Here is a tiny trained network, its code and every weight. The questions are about switching its units off for an input and a target symbol, where a switched-off unit gives its printed mean instead of its output.

import numpy as np


def w(rows, s, z=0):
    codes = np.array(rows[::2]) - 128.0
    scale = np.full(codes.shape[1], s)
    scale[-1] = z or s
    return codes * scale


def f(y):
    return np.maximum(y, 0)


def softmax(a):
    e = np.exp(a - a.max(-1, keepdims=True))
    return e / e.sum(-1, keepdims=True)


def log_softmax(a):
    a = a - a.max(-1, keepdims=True)
    return a - np.log(np.exp(a).sum(-1, keepdims=True))


def net(x, mask):
    ids = ['ΔΣΦΨβγεζηθλμξπτω'.index(c) for c in x.split()]
    T = len(ids)
    res = E[ids] + P[:T]
    q, k, v = (res @ M[0].T for M in (Q, K, V))
    z = softmax(np.where(np.tri(T) > 0, q @ k.T / 2**0.5, -1e9)) @ v
    res = res + np.where(mask[0], z, O[0][:, -1]) @ O[0][:, :-1]
    y = f(res @ A[0][:, :-1].T + A[0][:, -1])
    res = res + np.where(mask[1:9], y, B[0][:, -1]) @ B[0][:, :-1]
    return log_softmax(res[-1] @ U[:, :-1].T + U[:, -1])


Q, K, V, O, A, B = {}, {}, {}, {}, {}, {}
E = w([
[91,204,114,85,205],'Δ',
[112,156,100,73,154],'Σ',
[138,141,97,137,148],'Φ',
[142,137,89,130,98],'Ψ',
[110,100,85,197,174],'β',
[134,140,104,146,102],'γ',
[120,161,111,115,63],'ε',
[117,136,108,130,135],'ζ',
[65,86,114,115,101],'η',
[112,160,140,139,103],'θ',
[204,250,96,133,89],'λ',
[195,101,66,200,205],'μ',
[152,146,99,148,83],'ξ',
[75,183,139,31,106],'π',
[159,105,111,225,33],'τ',
[58,92,201,136,188],'ω',
],0.019)
P = w([
[139,163,3,92,93],'0',
[128,184,101,58,138],'1',
[119,156,90,100,127],'2',
[80,136,88,139,150],'3',
[115,168,132,254,91],'4',
[93,152,96,229,134],'5',
[60,142,94,233,147],'6',
[21,129,52,199,190],'7',
[35,130,34,178,192],'8',
[20,143,32,190,173],'9',
[13,126,31,199,170],'10',
],0.0059)
Q[0] = w([
[230,65,254,136,152],'head 0',
[152,100,117,123,124],'head 0',
],0.0096)
K[0] = w([
[211,147,178,14,100],'head 0',
[200,2,106,156,189],'head 0',
],0.0052)
V[0] = w([
[162,75,2,198,130],'head 0',
[37,109,182,108,64],'head 0',
],0.0091)
O[0] = w([
[229,109,251,226,67,253],'head 0',
[184,7,221,1,155,130],'head 0',
],0.0092,0.0046)
A[0] = w([
[171,190,171,62,125,219],'neuron 0',
[42,202,194,80,240,10],'neuron 1',
[80,215,40,147,41,206],'neuron 2',
[224,128,121,150,255,2],'neuron 3',
[181,54,64,150,212,128],'neuron 4',
[133,174,193,235,188,138],'neuron 5',
[198,110,84,72,105,225],'neuron 6',
[85,180,140,73,44,113],'neuron 7',
],0.0091,0.0093)
B[0] = w([
[161,68,107,177,121,203],'neuron 0',
[165,121,120,139,161,158],'neuron 1',
[104,161,90,91,191,249],'neuron 2',
[4,170,99,167,106,135],'neuron 3',
[108,158,174,76,75,141],'neuron 4',
[172,102,122,52,129,201],'neuron 5',
[81,124,114,217,176,186],'neuron 6',
[213,120,86,130,131,178],'neuron 7',
],0.012,0.013)
U = w([
[128,117,144,135,154,44],'Δ',
[154,145,175,124,133,95],'Σ',
[177,61,138,182,67,159],'Φ',
[102,159,139,101,171,92],'Ψ',
[200,112,192,103,80,165],'β',
[115,50,122,147,81,244],'γ',
[116,181,88,30,33,169],'ε',
[120,127,99,160,113,59],'ζ',
[91,96,159,99,165,135],'η',
[148,145,158,159,136,168],'θ',
[135,175,95,139,132,18],'λ',
[62,145,103,103,139,24],'μ',
[151,150,151,174,131,92],'ξ',
[88,89,86,87,110,190],'π',
[181,78,53,4,70,28],'τ',
[122,180,161,206,139,107],'ω',
],0.011)

Each question gives the input, a string of symbols that net reads in full, and the target symbol t.
The units are the heads (2 rows each of Q, K, V and O) and the neurons (one row each of A and B). Each row of codes is followed by its name. A weight is (code - 128) times the scale printed after its matrix; where a second scale follows, it is the last column's (O, A, B and U).
mask holds one flag per unit, heads first, then neurons. A switched-off unit (its flag False) gives its mean, the last column of its rows in O or B, instead of its output. The means were averaged over made-up inputs and are rounded, as every weight is.
A unit's drop is (log p(t) with every unit on - log p(t) with that unit switched off) / (log p(t) with every unit on - log p(t) with every unit switched off).
The circuit of an input: a set's keep is (log p(t) with only the set's units on - log p(t) with every unit switched off) / (log p(t) with every unit on - log p(t) with every unit switched off). Starting from all 9 units, units are removed one at a time, each time the one whose removal leaves the highest keep (on an exact tie, the one counted first), for as long as the keep stays at least 0.8.
circuit, biggest first: the units of the circuit, biggest drop first
unit that matters most: the unit with the biggest drop
k most important neurons: the k neurons with the biggest drops, biggest first
drop when u is switched off: that unit's drop, to one decimal
input γ Ψ η π η μ, target ε: unit that matters most	neuron 4
input π ζ η π π η π τ π, target Φ: circuit, biggest first	head 0; neuron 2; neuron 0
input π ξ λ, target λ: circuit, biggest first	head 0; neuron 2; neuron 6
input Ψ μ Ψ Σ π λ, target λ: circuit, biggest first	neuron 2; head 0
input π γ π τ Ψ μ Ψ τ τ π π, target β: circuit, biggest first	head 0; neuron 6
input Σ Ψ ε π π π Ψ ζ μ ξ, target ε: 3 most important neurons	neuron 5; neuron 6; neuron 0
input π η Ψ β π π π μ ε, target ε: 3 most important neurons	neuron 5; neuron 6; neuron 2
input π ω γ π η π γ π η π, target γ: circuit, biggest first	head 0; neuron 2; neuron 0
input ε ζ Ψ Σ ξ μ Ψ Φ Ψ, target ε: 2 most important neurons	neuron 5; neuron 6
input π π π, target τ: 2 most important neurons	neuron 7; neuron 1
input π ε μ, target ε: 2 most important neurons	neuron 4; neuron 5
input Ψ η ε ω ω π η η η Σ, target γ: drop when neuron 2 is switched off	0.8
input μ ζ θ, target ε: drop when neuron 2 is switched off	0.2
input π π ξ η ξ ε π η π, target γ: drop when neuron 0 is switched off	0.2
input π λ β ξ η ξ β, target β: unit that matters most	neuron 5
